Q755: +0.13 +0.77 -0.45 +0.00 +0.26 -0.49 -0.27 -0.10 -0.21 -0.65 +0.41 +0.80
 +0.15 -0.07 +0.20 -0.17 -1.81 -0.03 +0.30 +2.72 +0.30 +0.97 -0.37 -0.49
 +0.35 +0.63 -0.82 -1.43 -0.09 -0.92 -0.12 +0.29 +0.08 +0.11 +0.28 -1.35
 -0.95 -0.98 +0.32 +0.15 +0.63 +0.47 +0.70 -0.45 -0.49 +0.29 +0.37 -1.20
 +0.01 +0.57 +0.05 -0.65 -0.50 -0.18 -0.51 -0.73
Q972: +0.13 +0.77 -0.45 +0.00 +0.26 -0.49 -0.27 -0.10 -0.21 -0.65 +0.41 +0.80
 +0.15 -0.07 +0.20 -0.17 -1.81 -0.03 +0.30 +2.72 +0.30 +0.97 -0.37 -0.49
 +0.35 +0.63 -0.82 -1.43 +1.48 +0.86 +4.50 +0.29 +0.08 +0.11 +0.28 -1.35
 -0.95 +2.89 +1.45 -0.25 +2.91 +1.29 +6.13 -1.53 -4.15 -3.25 +0.95 +0.93
 +1.59 -0.12 +4.22 -1.90 +1.44 +4.61 -3.52 -3.17
Q907: -0.46 +2.36 +0.89 -0.46 -1.83 +4.33 +1.99 -1.33 -0.62 +3.28 +0.97 -3.86
 +0.01 -1.43 -1.61 +1.07 +2.93 -0.03 -3.38 -1.22 -1.22 -4.31 +0.19 +2.02
 -5.49 -2.85 +4.93 +7.39 +1.48 +4.50 +0.86 -2.68 -1.13 -0.86 -0.28 +4.48
 +5.04 +5.42 -1.62 -0.92 -4.83 -5.38 -1.62 +1.53 +4.20 -0.21 -2.77 +1.08
 +0.87 -4.31 -0.34 +1.95 -1.48 +1.13 +4.66 +2.68
Q455: +5.02 +6.15 +0.16 +2.64 -3.26 +3.70 +0.40 +2.23 -1.46 -6.03 -2.56 +2.28
 -3.44 +1.84 -3.99 +1.03 -6.91 +6.10 -2.23 +4.94 -2.41 -2.09 -2.22 -6.81
 +0.70 -1.61 +4.86 -3.20 +5.86 +8.64 -0.79 -2.38 +1.38 -9.08 +2.76 +1.96
 +7.23 -4.48 -2.41 +0.30 -3.87 -2.58 -8.48 +1.67 +6.24 +4.16 -0.91 -1.22
 -1.82 -3.27 -6.16 +3.08 -2.72 -8.09 +4.25 +1.05
Q709: -0.34 +0.16 +0.54 -0.11 -0.39 +0.64 +0.01 -0.29 +0.04 +0.42 +0.01 +0.25
 -0.18 -0.04 -0.09 +0.76 +0.50 +0.17 -0.85 +0.19 -0.47 -0.91 +0.23 -0.31
 -0.52 -0.10 +0.46 +0.97 -0.29 +0.86 +0.22 -1.76 -0.23 -0.20 -0.03 +0.43
 +0.48 +1.03 -0.66 -0.14 -0.82 -0.98 -0.57 +0.51 +0.48 -0.09 -0.30 -0.11
 +0.34 -0.57 -0.11 +0.33 -0.20 +0.33 +0.40 +0.25
tail: +8.64 -0.79 | -2.38 +1.38 -9.08 +2.76 +1.96 +7.23 -4.48 -2.41 +0.30 -3.87 -2.58 -8.48
 +1.67 +6.24 +4.16 -0.91 -1.22 -1.82 -3.27 -6.16 +3.08 -2.72 -8.09 +4.25
 +1.05
+1.48 +4.50 +0.86 | Q907
tail: -1.22 -1.82 | -3.27 -6.16 +3.08 -2.72 -8.09 +4.25 +1.05

Q761: +2.20 -0.81 -2.07 +5.22 -1.69 +1.01 +6.63
Q475: +2.01 -0.30 -1.84 -1.08 +3.44 +0.38 +6.05
Q385: +1.68 -0.81 -2.08 -1.08 +3.44 +0.38 +3.95
Q693: -0.30 -1.86 -3.06 +3.44 -1.08 +0.85 +7.90
tail: -2.07 +5.22 -1.69 +1.01 | +6.63
tail: -1.84 -1.08 +3.44 +0.38 | +6.05
tail: -0.81 -2.07 | +5.22 -1.69 +1.01 +6.63
tail: -0.30 -1.84 -1.08 +3.44 | +0.38 +6.05
+3.44 -1.08 | Q693
+1.68 -0.81 -2.08 -1.08 +3.44 +0.38 +3.95 | Q385
-0.30 -1.84 | Q475

Q411: -0.82 -2.64 +1.52 +0.31 +3.71 -1.76
Q952: +0.72 -1.13 +8.30 -0.27 +4.15 -2.96
Q804: -0.38 -1.98 +3.31 -0.55 +4.10 -2.84
Q171: -3.29 -2.48 -0.47 -0.18 +0.22 -2.18
Q276: -3.29 -0.47 -2.48 -0.11 -0.48 -1.27
Q227: -2.60 -0.16 +1.52 -0.18 +0.23 -1.52
-3.29 -0.47 | Q276
-2.64 +1.52 | Q411
+1.52 +0.31 | Q411
-3.29 -0.47 -2.48 | Q276
tail: -0.18 +0.22 | -2.18

